Here is a tiny trained network, its code and every weight. The questions are about switching its units off for an input and a target symbol, where a switched-off unit gives its printed mean instead of its output.

import numpy as np


def w(rows, s, z=0):
    codes = np.array(rows[::2]) - 128.0
    scale = np.full(codes.shape[1], s)
    scale[-1] = z or s
    return codes * scale


def f(y):
    return np.maximum(y, 0)


def softmax(a):
    e = np.exp(a - a.max(-1, keepdims=True))
    return e / e.sum(-1, keepdims=True)


def log_softmax(a):
    a = a - a.max(-1, keepdims=True)
    return a - np.log(np.exp(a).sum(-1, keepdims=True))


def net(x, mask):
    ids = ['ΘΞΠΦζηλμψω'.index(c) for c in x.split()]
    T = len(ids)
    res = E[ids] + P[:T]
    r = res
    for j in range(3):
        rows = slice(3 * j, 3 * j + 3)
        q, k, v = (r @ M[0][rows].T for M in (Q, K, V))
        z = softmax(np.where(np.tri(T) > 0, q @ k.T / 3**0.5, -1e9)) @ v
        o = O[0][rows]
        res = res + np.where(mask[j], z, o[:, -1]) @ o[:, :-1]
    y = f(res @ A[0][:, :-1].T + A[0][:, -1])
    res = res + np.where(mask[3:19], y, B[0][:, -1]) @ B[0][:, :-1]
    return log_softmax(res[-1] @ U[:, :-1].T + U[:, -1])


Q, K, V, O, A, B = {}, {}, {}, {}, {}, {}
E = w([
[85,46,179,162,59,131,156,105,122,172,113],'Θ',
[75,114,209,126,162,85,62,175,16,147,118],'Ξ',
[88,188,171,160,149,133,93,103,124,131,49],'Π',
[181,112,97,67,64,156,90,171,46,11,98],'Φ',
[33,173,104,115,137,80,124,186,93,121,110],'ζ',
[159,113,138,181,150,155,37,193,229,104,126],'η',
[238,150,59,157,152,159,129,164,34,193,101],'λ',
[178,172,239,70,196,118,78,67,98,82,54],'μ',
[176,84,162,107,150,93,119,250,72,139,189],'ψ',
[106,151,175,162,203,66,155,140,133,69,110],'ω',
],0.018)
P = w([
[129,210,172,212,128,196,150,139,66,91,246],'0',
[115,200,178,181,122,192,162,176,102,98,185],'1',
[116,186,169,168,119,171,162,174,112,103,160],'2',
[115,171,161,167,127,157,160,169,121,113,144],'3',
[123,152,147,158,131,139,148,165,121,118,136],'4',
[126,138,126,157,132,129,146,159,128,119,124],'5',
[132,123,120,158,137,116,134,151,128,122,121],'6',
[133,120,108,151,131,108,130,141,130,124,104],'7',
[127,102,98,147,145,97,128,136,135,121,107],'8',
[127,95,89,150,145,97,126,131,144,121,94],'9',
[135,81,80,148,143,96,113,121,138,122,90],'10',
[129,72,75,145,150,82,117,115,139,114,89],'11',
[138,72,64,134,151,79,123,116,135,107,81],'12',
],0.012)
Q[0] = w([
[138,105,91,97,204,79,52,116,135,81,113],'head 1',
[114,113,127,173,161,148,40,218,89,135,74],'head 1',
[84,91,105,2,78,173,107,77,197,179,202],'head 1',
[33,115,153,153,151,106,61,200,50,92,89],'head 2',
[105,139,165,158,123,146,187,190,186,89,132],'head 2',
[108,87,141,115,155,139,129,238,127,140,147],'head 2',
[104,181,168,79,86,160,160,123,125,136,182],'head 3',
[89,153,72,83,95,179,161,199,78,46,117],'head 3',
[132,143,133,160,117,90,185,136,128,109,98],'head 3',
],0.0086)
K[0] = w([
[116,121,129,141,108,180,152,72,109,148,175],'head 1',
[120,42,118,113,110,91,214,76,161,139,102],'head 1',
[143,252,116,171,210,166,104,152,77,64,196],'head 1',
[64,122,119,102,77,103,151,104,124,118,144],'head 2',
[118,133,130,150,137,93,74,125,142,94,137],'head 2',
[134,110,135,127,100,132,149,185,136,142,191],'head 2',
[127,154,132,137,176,122,110,145,156,112,138],'head 3',
[107,113,85,104,108,155,101,136,102,119,116],'head 3',
[146,142,138,130,76,139,87,159,155,165,142],'head 3',
],0.012)
V[0] = w([
[67,59,178,132,51,126,124,73,127,116,167],'head 1',
[119,112,186,106,181,79,103,145,170,31,124],'head 1',
[86,167,76,130,117,96,236,103,77,62,111],'head 1',
[129,118,142,210,152,118,124,110,181,59,153],'head 2',
[131,102,134,161,41,162,235,104,144,201,117],'head 2',
[193,193,93,148,190,191,135,179,113,167,128],'head 2',
[90,125,155,148,82,181,166,96,154,93,237],'head 3',
[114,163,165,174,161,109,135,93,122,168,156],'head 3',
[177,254,102,65,246,94,109,188,185,90,109],'head 3',
],0.0079)
O[0] = w([
[38,37,134,136,68,193,126,111,39,107,104,164],'head 1',
[115,144,101,125,190,74,123,71,124,17,172,132],'head 1',
[120,148,143,176,92,20,196,113,73,115,82,130],'head 1',
[229,95,115,168,183,142,192,149,207,234,90,161],'head 2',
[145,160,121,94,182,127,189,128,184,46,101,71],'head 2',
[63,57,154,148,166,46,71,2,143,129,128,255],'head 2',
[133,128,77,95,99,116,102,177,104,26,61,111],'head 3',
[18,93,56,71,207,159,185,151,131,134,150,161],'head 3',
[44,80,86,165,50,163,100,52,74,132,199,151],'head 3',
],0.007,0.0063)
A[0] = w([
[99,96,140,148,107,85,134,68,165,159,185,106],'neuron 1',
[141,135,91,127,104,149,144,71,113,146,78,157],'neuron 2',
[202,171,64,116,199,127,122,158,107,136,90,64],'neuron 3',
[135,192,139,194,104,146,132,92,145,90,170,105],'neuron 4',
[164,185,73,159,117,155,179,186,95,184,179,129],'neuron 5',
[122,122,178,30,129,111,107,71,107,72,162,108],'neuron 6',
[150,67,95,152,69,163,101,137,152,162,130,7],'neuron 7',
[172,128,115,47,145,113,151,183,145,135,55,103],'neuron 8',
[128,186,92,156,91,137,141,206,143,131,202,64],'neuron 9',
[94,69,104,58,73,98,92,42,144,115,93,1],'neuron 10',
[102,80,104,92,5,128,101,88,116,121,163,54],'neuron 11',
[119,253,129,129,117,177,103,73,139,109,89,66],'neuron 12',
[175,157,152,79,132,116,159,183,122,87,233,52],'neuron 13',
[135,112,153,164,66,174,182,147,113,182,164,105],'neuron 14',
[156,156,139,136,146,110,147,187,156,156,112,166],'neuron 15',
[127,90,124,147,49,115,151,54,132,119,196,21],'neuron 16',
],0.011,0.0059)
B[0] = w([
[174,189,130,71,112,177,163,209,152,79,114,253],'neuron 1',
[74,184,160,124,175,82,120,183,181,103,182,198],'neuron 2',
[113,110,203,106,90,168,175,240,192,86,129,173],'neuron 3',
[238,170,60,136,103,131,180,125,176,107,98,184],'neuron 4',
[103,130,205,15,59,77,173,165,209,176,150,170],'neuron 5',
[157,173,105,62,193,123,129,213,145,183,3,175],'neuron 6',
[13,182,176,79,140,51,179,101,80,108,65,175],'neuron 7',
[102,154,90,181,124,86,108,9,170,171,180,184],'neuron 8',
[115,141,74,37,58,172,42,47,137,154,104,152],'neuron 9',
[76,143,97,170,29,177,207,114,202,110,229,160],'neuron 10',
[167,78,127,213,248,114,125,134,128,233,164,166],'neuron 11',
[135,15,109,69,105,115,221,3,156,214,154,149],'neuron 12',
[149,21,189,116,132,98,189,14,47,71,194,152],'neuron 13',
[97,113,99,69,137,178,128,112,135,32,52,168],'neuron 14',
[97,126,111,142,117,151,80,95,37,114,176,182],'neuron 15',
[62,140,168,111,98,171,139,65,86,59,20,154],'neuron 16',
],0.0066,0.007)
U = w([
[94,111,209,126,75,200,214,153,156,48,56,147],'Θ',
[93,135,143,210,197,137,138,148,79,168,113,95],'Ξ',
[102,67,73,253,158,115,190,6,126,255,144,161],'Π',
[200,150,143,188,67,134,138,74,97,112,109,100],'Φ',
[101,191,53,102,74,67,143,97,123,109,134,112],'ζ',
[141,139,62,153,145,176,88,106,172,96,167,253],'η',
[172,168,176,175,113,105,209,181,162,219,164,193],'λ',
[145,163,101,62,189,109,161,73,137,121,79,10],'μ',
[137,102,143,100,127,109,137,65,134,90,193,119],'ψ',
[129,170,93,169,197,63,197,120,140,61,144,37],'ω',
],0.0057,0.0025)

Each question gives the input, a string of symbols that net reads in full, and the target symbol t.
The units are the heads (3 rows each of Q, K, V and O) and the neurons (one row each of A and B). Each row of codes is followed by its name. A weight is (code - 128) times the scale printed after its matrix; where a second scale follows, it is the last column's (O, A, B and U).
mask holds one flag per unit, heads first, then neurons. A switched-off unit (its flag False) gives its mean, the last column of its rows in O or B, instead of its output. The means were averaged over made-up inputs and are rounded, as every weight is.
A unit's drop is (log p(t) with every unit on - log p(t) with that unit switched off) / (log p(t) with every unit on - log p(t) with every unit switched off).
The circuit of an input: a set's keep is (log p(t) with only the set's units on - log p(t) with every unit switched off) / (log p(t) with every unit on - log p(t) with every unit switched off). Starting from the 12 units with the biggest drops (on a tie, the unit counted first), units are removed one at a time, each time the one whose removal leaves the highest keep (on an exact tie, the one counted first), for as long as the keep stays at least 0.8.
units of the circuit, in order: the units of the circuit, biggest drop first
most important unit: the unit with the biggest drop
k most important neurons: the k neurons with the biggest drops, biggest first
heads that matter: for each layer, one digit per head in row order, 1 if its drop is at least 0.15 and else 0, layers parted by /
input η ω Θ η Ξ ζ η λ μ η, target Π: most important neuron : [neuron 8]
input η ψ Π Θ Θ ζ ω Θ Θ ω ω Π λ, target λ: units of the circuit, in order : [neuron 3; neuron 8; head 3]
input Θ λ Π Ξ, target Θ: units of the circuit, in order : [head 1; head 2]
input Ξ ζ ω Θ Ξ λ, target Θ: heads that matter : 101
input λ ω μ η ψ Θ Π, target Θ: units of the circuit, in order : [head 1; head 2]
input ω ζ μ Ξ λ λ Π, target Π: heads that matter : 100
input η Φ Ξ ζ, target ζ: units of the circuit, in order : [head 1; head 2; neuron 9]
input ψ ζ Ξ ζ Φ ζ λ λ μ η ζ Θ ζ, target Π: units of the circuit, in order : [head 1; neuron 11]
input η η Φ ω η Ξ ζ Θ λ ψ ζ, target Ξ: 2 most important neurons : [neuron 11; neuron 1]
input Π λ η Θ Ξ λ η, target Ξ: heads that matter : 101
input Ξ Θ Π Π μ λ ω Ξ ψ ω η, target Θ: heads that matter : 100
input Θ ζ λ λ λ η λ λ, target Π: 2 most important neurons : [neuron 11; neuron 10]
input ζ λ Φ ω λ ψ Θ Ξ η, target Θ: heads that matter : 101
input μ λ λ, target λ: heads that matter : 110
input λ Θ λ ζ λ Ξ λ λ ψ Φ ω, target Θ: heads that matter : 110
input η ω Θ λ, target Θ: heads that matter : 100
input ψ λ η λ Ξ η ψ ω λ Θ, target Θ: most important unit : neuron 1
input Φ Ξ Θ λ λ Θ λ Π, target Π: heads that matter : 011
input ψ Π ω Θ ψ ψ, target Ξ: heads that matter : 110
input Θ η Ξ Π, target Θ: units of the circuit, in order : [head 1; neuron 14]
input η ζ ψ μ, target μ: heads that matter : 100
input Θ λ λ λ, target Π: most important neuron : [neuron 1]
input Ξ Φ η Θ ω λ μ ω ω ω, target Π: 2 most important neurons : [neuron 8; neuron 1]
